Here is a tiny trained network, its code and every weight. The questions are about switching its units off for an input and a target symbol, where a switched-off unit gives its printed mean instead of its output.

import numpy as np


def w(rows, s, z=0):
    codes = np.array(rows[::2]) - 128.0
    scale = np.full(codes.shape[1], s)
    scale[-1] = z or s
    return codes * scale


def norm(h):
    return h / np.sqrt((h * h).mean(-1, keepdims=True) + 1e-5)


def f(y):
    return np.maximum(y, 0)


def softmax(a):
    e = np.exp(a - a.max(-1, keepdims=True))
    return e / e.sum(-1, keepdims=True)


def log_softmax(a):
    a = a - a.max(-1, keepdims=True)
    return a - np.log(np.exp(a).sum(-1, keepdims=True))


def net(x, mask):
    ids = ['ΘΛΠαβγηξστ'.index(c) for c in x.split()]
    T = len(ids)
    res = E[ids] + P[:T]
    r = norm(res)
    for j in range(2):
        rows = slice(4 * j, 4 * j + 4)
        q, k, v = (r @ M[0][rows].T for M in (Q, K, V))
        z = softmax(np.where(np.tri(T) > 0, q @ k.T / 4**0.5, -1e9)) @ v
        o = O[0][rows]
        res = res + np.where(mask[j], z, o[:, -1]) @ o[:, :-1]
    y = f(norm(res) @ A[0][:, :-1].T + A[0][:, -1])
    res = res + np.where(mask[2:10], y, B[0][:, -1]) @ B[0][:, :-1]
    return log_softmax(norm(res)[-1] @ U[:, :-1].T + U[:, -1])


Q, K, V, O, A, B = {}, {}, {}, {}, {}, {}
E = w([
[178,143,62,75,52],'Θ',
[116,138,72,75,47],'Λ',
[137,206,85,68,85],'Π',
[164,30,35,33,122],'α',
[154,201,67,124,177],'β',
[94,152,61,60,129],'γ',
[124,45,58,136,165],'η',
[134,109,82,176,114],'ξ',
[154,159,111,67,247],'σ',
[152,84,196,60,136],'τ',
],0.011)
P = w([
[254,72,65,155,53],'0',
[202,83,70,147,45],'1',
[177,105,85,159,56],'2',
[152,126,93,162,62],'3',
[133,139,95,166,69],'4',
[109,146,105,167,80],'5',
[84,158,121,171,86],'6',
[69,165,112,178,94],'7',
[49,172,119,176,110],'8',
],0.0062)
Q[0] = w([
[111,192,63,120,133],'h0',
[115,112,253,167,129],'h0',
[159,114,81,126,105],'h0',
[141,103,179,116,173],'h0',
[100,154,92,107,78],'h1',
[148,156,62,125,84],'h1',
[142,88,192,160,149],'h1',
[120,144,173,151,160],'h1',
],0.014)
K[0] = w([
[68,150,211,211,181],'h0',
[229,77,15,187,76],'h0',
[135,155,202,92,149],'h0',
[212,82,81,110,107],'h0',
[26,123,46,187,220],'h1',
[2,137,114,197,163],'h1',
[242,137,135,80,108],'h1',
[184,156,137,51,87],'h1',
],0.0062)
V[0] = w([
[165,121,191,134,134],'h0',
[163,86,146,98,63],'h0',
[140,148,153,82,201],'h0',
[121,70,188,70,107],'h0',
[123,40,78,92,160],'h1',
[173,129,171,135,82],'h1',
[200,118,149,152,150],'h1',
[144,173,175,2,116],'h1',
],0.0075)
O[0] = w([
[105,81,213,68,177,43],'h0',
[61,108,161,183,72,253],'h0',
[236,143,216,79,153,82],'h0',
[70,145,203,133,120,144],'h0',
[69,90,118,86,128,254],'h1',
[67,217,200,179,133,86],'h1',
[162,147,195,161,221,54],'h1',
[136,177,172,3,115,148],'h1',
],0.0051,0.0036)
A[0] = w([
[134,253,121,116,247,252],'n0',
[154,57,102,110,76,177],'n1',
[129,167,103,111,140,93],'n2',
[126,207,102,99,133,140],'n3',
[128,182,159,254,123,130],'n4',
[174,164,194,60,100,77],'n5',
[144,150,187,120,129,48],'n6',
[134,197,133,80,145,150],'n7',
],0.0094,0.0018)
B[0] = w([
[189,51,168,112,73,159],'n0',
[157,109,254,134,174,253],'n1',
[135,155,143,164,101,162],'n2',
[148,180,171,158,163,196],'n3',
[143,238,227,154,107,150],'n4',
[83,135,142,205,111,175],'n5',
[92,192,43,163,82,141],'n6',
[84,187,184,61,160,164],'n7',
],0.0064)
U = w([
[168,99,151,151,79,254],'Θ',
[100,130,118,135,86,135],'Λ',
[88,219,102,120,130,89],'Π',
[155,37,132,98,130,22],'α',
[203,151,130,165,159,60],'β',
[108,130,50,52,108,114],'γ',
[100,66,75,182,176,72],'η',
[114,141,92,246,144,63],'ξ',
[186,133,163,86,202,95],'σ',
[62,126,214,134,138,138],'τ',
],0.013,0.0074)

Each question gives the input, a string of symbols that net reads in full, and the target symbol t.
The units are the heads (4 rows each of Q, K, V and O) and the neurons (one row each of A and B). Each row of codes is followed by its name. A weight is (code - 128) times the scale printed after its matrix; where a second scale follows, it is the last column's (O, A, B and U).
mask holds one flag per unit, heads first, then neurons. A switched-off unit (its flag False) gives its mean, the last column of its rows in O or B, instead of its output. The means were averaged over made-up inputs and are rounded, as every weight is.
A unit's drop is (log p(t) with every unit on - log p(t) with that unit switched off) / (log p(t) with every unit on - log p(t) with every unit switched off).
The circuit of an input: a set's keep is (log p(t) with only the set's units on - log p(t) with every unit switched off) / (log p(t) with every unit on - log p(t) with every unit switched off). Starting from all 10 units, units are removed one at a time, each time the one whose removal leaves the highest keep (on an exact tie, the one counted first), for as long as the keep stays at least 0.8.
units of the circuit, in order: the units of the circuit, biggest drop first
which heads matter: for each layer, one digit per head in row order, 1 if its drop is at least 0.15 and else 0, layers parted by /
drop when u is switched off: that unit's drop, to one decimal
input τ γ τ τ Π, target τ: units of the circuit, in order => h0
input γ γ γ γ γ α Λ Θ γ, target γ: which heads matter => 01
input γ γ τ η σ γ β β γ, target γ: units of the circuit, in order => h0, n0
input Θ Λ τ γ Θ ξ ξ Θ, target ξ: which heads matter => 01
input τ τ γ τ γ, target τ: which heads matter => 10
input Π Π τ Θ, target τ: units of the circuit, in order => h0, h1
input γ γ Π Θ Θ β τ τ Θ, target τ: which heads matter => 10
input α γ τ Θ α Θ Λ γ Θ, target γ: which heads matter => 11
input γ β γ σ γ, target σ: which heads matter => 10
input ξ τ τ, target τ: which heads matter => 01
input ξ γ τ β, target Θ: which heads matter => 01
input Θ τ τ, target τ: drop when h1 is switched off => 0.4
input γ γ Π τ γ τ Θ β, target Θ: drop when n0 is switched off => 0.8
input β Θ Λ Θ γ γ Θ Θ, target γ: drop when h0 is switched off => 0.3
